[-21 -36 -12   4] result: 4
[-41 -24 -26 -28 -13 -11 -29] result: -29
[-8 25 31  2 36] result: 36
[ 13 -17 -22  42] result: 42
[-14   3 -37  42] result: 42
[ 0 15 14  9 43  4] result: 4
[ 35   8 -13 -35   7] result: 7
---
14	30	2	32
3	3	2	45
-5	-15	0	44
==> 2

-5	14	20	-9	16
-12	40	-35	2	-11
==> -35

-50	18	15	-37	9
-22	-18	-13	-26	-16
==> -13

0	22	36	38	27
9	29	39	35	19
==> 39

10	-5	9	-15
17	45	18	-13
==> 18

3	-2	-3	10	0
-7	-23	-3	-44	-39
11	-17	-6	13	10
==> -3
---
88.932,144.592,-146.002,-105.588,-88.198,-51.230,9.945 value -51.230
161.180,-121.685,101.357,-12.757,-7.343 value -12.757
-1.8,0.0,-0.8,1.6 value -0.8
4.6,14.8,3.8,-0.4,-16.9,-9.2 value -16.9
-145.72,6.58,71.15,-122.98,147.01 value -122.98
11.5,-1.9,-11.7,8.0,7.7,8.6,11.1 value 8.6
166.17,64.94,-92.43,14.08,-118.15,45.80 value -118.15
-16.6,2.7,-10.8,9.4,-10.6,11.1 value -10.6
---
Q:
45  48  45  56  52  52  33  47  45  35  53  57
21  27  12  31  70  35  41  57  46  67  46  12
72  73  73  78  15  74  40  16  79  13  12  72
12  23  11  24  77  28  40  68  36  76  57  17
15  34  14  46  71  50  19  47  61  63  33  25
40  43  22  38  46  39  41  54  46  59  45  20
22  55  13  53  73  64  15  57  33  62  63  22
35  27  47  21  53  21  76  63  15  57  66  29
A: 29

Q:
37  51  33  45  22  74  63  62
74  64  57  53  77  78  60  34
71  35  36  64  48  62  41  40
63  77  29  40  56  55  42  51
58  73  57  47  22  65  62  46
66  63  24  52  21  43  45  74
40  42  54  76  78  30  48  39
73  34  57  25  18  35  35  63
63  51  55  62  69  39  31  78
26  34  36  31  72  27  62  20
A: 20

Q:
321  376  346  361  400  487  735  544  283  520
317  393  410  335  221  330  260  369  240  289
695  311  329  259  304  337  283  357  440  285
312  447  269  813  283  279  393  405  274  421
299  256  266  223  210  329  262  261  284  327
266  317  244  338  605  407  344  463  185  627
459  319  366  314  389  219  315  260  262  300
A: 300

Q:
56  41  47  42  55  51  50  84  43  27  62  52  48  54  52
46  60  46  49  50  41  31  39  68  38  41  50  47  46  53
47  69  57  41  55  60  45  25  53  36  48  42  53  44  55
49  43  50  46  55  57  23  29  59  62  58  56  51  50  47
49  38  47  47  43  52  60  50  51  59  61  56  47  46  50
51  45  50  51  42  66  61  10  48  38  46  47  42  34  40
52  50  45  44  43  60  41  53  43  41  51  47  52  54  32
49  35  41  55  45  44  72  18  35  75  45  48  52  41  45
50  31  52  55  47  41  62  55  42  26  54  50  42  47  66
51  50  47  54  45  41  40  51  48  49  44  51  49  53  60
A: 60

Q:
4496  3643  3849  3231  5140  1777
4195  4842  4473  7294  5910  8380
4686  6417  5140  7624  4475  8324
5464  6368  5712  3908  4095  3896
4062  3925  4263  6945  6043  7983
4370  3345  4344  3786  5200  1706
4600  5064  4472  2226  4711  3468
A: 3468

Q:
4  4  4  6  4  2
3  5  4  6  4  3
1  4  4  3  5  2
4  6  3  4  3  4
7  4  3  5  3  4
6  3  4  3  6  4
6  5  3  4  4  5
2  3  4  3  3  6
1  2  5  4  3  4
1  5  3  4  5  3
3  3  4  1  5  2
2  3  4  5  5  5
A: 5

Q:
 272   144   124   432   848   482    89   147   109   657    92   113  -187   185   117
  93   131    79   457    96   483   143    96   129  -138   148    66  -174    65   127
 172    86    84   198  -209   130   115   101   111   182   121   113  -344   134    75
  56   130   109   267   247   243   174   123   125   271   160   115  -111    44   123
  77   133   101  -258    -5  -226   115    77   101   -53   109    86   625   102   115
  -3   107    94  -150   438  -111   125    64   108  -210   131    86   985    70   143
  94   115   102  -314   404  -459   120   156   125   409   129   112   461   158   106
 254    65   197   219  -529   264    74    98   103    90    87   126    62   235    49
 190    93   101  -394  -162  -472   101   109   113   498   113    76    66   162    95
 115    83   167   179   572   173   101   125   114   148   113   110   260   156   118
 189    65   105   180   625   271   117    42    86   119   112   102   197   229    17
A: 17
---
12,4,-34,-31,-23,-33
32,6,-7,11,12,22
-13,-28,41,-21,29,19
-> -23

-35,-5,16,-1,-44 -> -44

-4,-35,-28,-32,-2
15,30,28,-11,-37
-41,-7,25,0,-25
-> -2

9,8,2,37,18
4,-39,33,5,-18
-> 18

-5,23,27,-21,43 -> 43

-6,-48,48,-43,45 -> 45

14,0,37,15,-29,-39 -> -29

-23,-16,2,-8,29,-37,14 -> 29

-16,-8,-4,-8,-2,-36 -> -2
---
[[-15   3  -4 -37]
 [-28  38   9 -42]] result: -4

[[-18  -9  -1  -3  -1  -6  21]
 [-18  -7 -43  50  32  -5 -31]] result: -6

[[ -3 -19 -21 -26   5 -20]
 [ 15 -36 -31 -37 -16  -7]] result: 5

[[-17   3 -28  -5   5 -18  -7]
 [ -7  11  15  -1  -8 -42   2]] result: -18

[[ -2 -15  38 -16]
 [ 17  47 -37  44]] result: 38

[[ -4  -4 -26   2   7  15 -20]
 [  2  12  32   3 -23 -10  36]] result: 15

[[ 32 -18 -41  -6 -21]
 [ 32  14 -41 -17 -22]] result: -6
---
[[-29   4  22  39   6 -20]
 [ -7   8  10  10  -1   0]] 10

[[-30 -41   1  -4]
 [  3  -7  16 -18]
 [-30 -45   2  -6]] -7

[[ -1 -28  -8  -7]
 [  2 -46   0   1]
 [  1  -3  -6  -3]] -46

[[-9  7  3 -6 42]
 [12  1  0  0 14]] 0

[[  4 -43   3   8]
 [  1   4  -2  -5]] 4

[[  0 -14  35   9   4]
 [ 21  14 -11 -16 -48]
 [ 22  48  44  20  -3]] -11
---
[[63 24 52 85  2]
 [48 65 14 56 38]] | 24

[[5366 7053 6025 4184 6051 2778]
 [5575 9716 7185 2581 6047 2778]
 [5699 9145 6889 2888 3998 2778]] | 9716

[[60 52 61 10 44 10 59]
 [75 69 20 19 63 62  9]] | 52

[[77 78 44 87 77 73]
 [78 77 69 16 78 86]] | 78

[[-999 -915 -228 -927]
 [ 911  558 -407  962]] | -915

[[75 56 57 59 28]
 [ 7 20 20 31 42]
 [15 31 49 65 22]] | 20

[[207 198  87  45  85  60]
 [185  74 152 107 156 141]] | 198

[[ 48 -16 -36  -5 -15   7]
 [-23 -35 -21 -40 -24  29]] | -16
---
((221, 115, 62, 40, 91, 242, 42), (6, 190, 166, 23, 25, 11, 84), (110, 149, 161, 208, 85, 77, 57)) value 84
((58, 66, 15, 98, 67, 43, 65), (68, 52, 83, 22, 56, 45, 21)) value 21
((9806, 6231, 5726, 6615, 6516), (2046, 7233, 6676, 6737, 6579)) value 6579
((3, 3, 9, 2, 1, 6), (7, 6, 5, 4, 6, 3)) value 3
((6381, 6316, 6167, 4475, 6248), (1904, 1946, 2047, 3349, 1992), (9443, 9383, 9267, 4266, 9393)) value 1992
((5785, 4731, 2390, 1893, 2119, 2120), (4690, 5269, 7795, 8135, 8058, 7968)) value 7968
((469, 368, 367, 761, 454), (168, 378, 394, 447, 550), (257, 326, 351, 111, 739)) value 550
